Below is a small trained network, with its code and all its weights. Each question gives an input and a class and asks what happens when units are switched off, that is, made to give their printed mean instead of their output.

import numpy as np


def w(rows, s, z=0):
    codes = np.array(rows[::2]) - 128.0
    scale = np.full(codes.shape[1], s)
    scale[-1] = z or s
    return codes * scale


def f(y):
    return np.maximum(y, 0)


def log_softmax(a):
    a = a - a.max(-1, keepdims=True)
    return a - np.log(np.exp(a).sum(-1, keepdims=True))


def net(x, mask):
    res = np.array(x, float).reshape(1, 8) / 4 @ E
    y = f(res @ A[0][:, :-1].T + A[0][:, -1])
    res = res + np.where(mask, y, B[0][:, -1]) @ B[0][:, :-1]
    return log_softmax(res[-1] @ U[:, :-1].T + U[:, -1])


A, B = {}, {}
E = w([
[245,119,107],'x0',
[127,126,127],'x1',
[126,128,124],'x2',
[127,129,126],'x3',
[128,127,127],'x4',
[192,173,253],'x5',
[129,126,127],'x6',
[178,2,245],'x7',
],0.0069)
A[0] = w([
[223,143,96,107],'neuron 0',
[117,143,186,78],'neuron 1',
[132,183,171,187],'neuron 2',
[172,115,83,136],'neuron 3',
[137,154,109,84],'neuron 4',
[95,148,143,178],'neuron 5',
[106,140,139,64],'neuron 6',
[110,112,103,253],'neuron 7',
[98,9,58,139],'neuron 8',
[127,158,170,93],'neuron 9',
[127,190,107,54],'neuron 10',
[132,130,189,151],'neuron 11',
[118,45,163,66],'neuron 12',
[129,180,112,55],'neuron 13',
[2,148,194,111],'neuron 14',
[138,51,132,79],'neuron 15',
[119,84,153,99],'neuron 16',
[100,165,117,120],'neuron 17',
[143,77,135,72],'neuron 18',
[135,188,101,70],'neuron 19',
[125,84,137,94],'neuron 20',
],0.014,0.005)
B[0] = w([
[199,49,105,235],'neuron 0',
[148,157,112,177],'neuron 1',
[114,212,161,213],'neuron 2',
[153,61,156,193],'neuron 3',
[106,117,115,155],'neuron 4',
[126,90,189,177],'neuron 5',
[133,112,99,134],'neuron 6',
[102,154,249,228],'neuron 7',
[193,248,132,254],'neuron 8',
[156,183,110,166],'neuron 9',
[64,115,105,181],'neuron 10',
[105,181,165,223],'neuron 11',
[51,101,87,224],'neuron 12',
[69,123,106,168],'neuron 13',
[239,26,65,232],'neuron 14',
[66,92,110,203],'neuron 15',
[79,128,108,186],'neuron 16',
[103,121,141,180],'neuron 17',
[97,94,95,179],'neuron 18',
[62,107,112,188],'neuron 19',
[93,114,113,170],'neuron 20',
],0.02,0.0065)
U = w([
[39,161,77,57],'0',
[203,96,126,110],'1',
[125,182,177,254],'2',
[142,254,138,83],'3',
],0.0095,0.0058)

Each question gives the input, the list of numbers given to net, and the class t.
The units are the neurons (one row each of A and B). Each row of codes is followed by its name. A weight is (code - 128) times the scale printed after its matrix; where a second scale follows, it is the last column's (A, B and U).
mask holds one flag per neuron, in row order. A switched-off neuron (its flag False) gives its mean, the last column of its row in B, instead of its output. The means were averaged over made-up inputs and are rounded, as every weight is.
A unit's drop is (log p(t) with every unit on - log p(t) with that unit switched off) / (log p(t) with every unit on - log p(t) with every unit switched off).
The circuit of an input: a set's keep is (log p(t) with only the set's units on - log p(t) with every unit switched off) / (log p(t) with every unit on - log p(t) with every unit switched off). Starting from the 12 units with the biggest drops (on a tie, the unit counted first), units are removed one at a time, each time the one whose removal leaves the highest keep (on an exact tie, the one counted first), for as long as the keep stays at least 0.8.
circuit, biggest first: the units of the circuit, biggest drop first
top k neurons: the k neurons with the biggest drops, biggest first
drop of u: that unit's drop, to one decimal
input [-2,2,3,6,1,8,7,8], class 0: top 2 neurons -> [neuron 12; neuron 8]
input [3,8,0,-3,-1,-3,8,5], class 0: circuit, biggest first -> [neuron 12; neuron 15]
input [3,2,-3,1,-7,7,-5,6], class 3: circuit, biggest first -> [neuron 11; neuron 9]
input [8,1,-5,-7,8,7,3,-1], class 1: circuit, biggest first -> [neuron 0]
input [6,1,-7,5,-6,-8,-4,-5], class 3: top 2 neurons -> [neuron 8; neuron 14]
input [3,0,4,1,-4,-7,-6,-6], class 3: top 2 neurons -> [neuron 8; neuron 12]
input [-5,-1,5,-7,7,-4,0,-5], class 2: top 3 neurons -> [neuron 7; neuron 0; neuron 12]
input [-5,2,5,0,6,-4,-3,4], class 1: top 3 neurons -> [neuron 14; neuron 2; neuron 11]
input [-8,-5,2,0,-1,7,5,4], class 1: top 2 neurons -> [neuron 14; neuron 8]
input [-3,-6,0,3,1,5,-3,0], class 3: top 2 neurons -> [neuron 2; neuron 0]
input [-4,3,4,-1,8,-5,0,0], class 3: top 2 neurons -> [neuron 8; neuron 0]
input [2,-2,1,-4,5,5,7,-6], class 0: top 3 neurons -> [neuron 8; neuron 19; neuron 10]
input [8,-1,-3,-7,6,-4,5,-4], class 1: top 2 neurons -> [neuron 0; neuron 3]
input [0,6,3,1,0,7,2,-1], class 3: top neuron -> [neuron 2]
input [-8,7,-7,-2,6,-5,-3,7], class 1: top 2 neurons -> [neuron 14; neuron 8]
input [-6,2,-7,-3,6,-5,1,-2], class 1: drop of neuron 16 -> 0.0
input [2,-7,8,1,-8,-5,-1,8], class 0: drop of neuron 15 -> 0.2
input [-3,0,-8,5,3,-3,-2,7], class 0: drop of neuron 12 -> 0.4
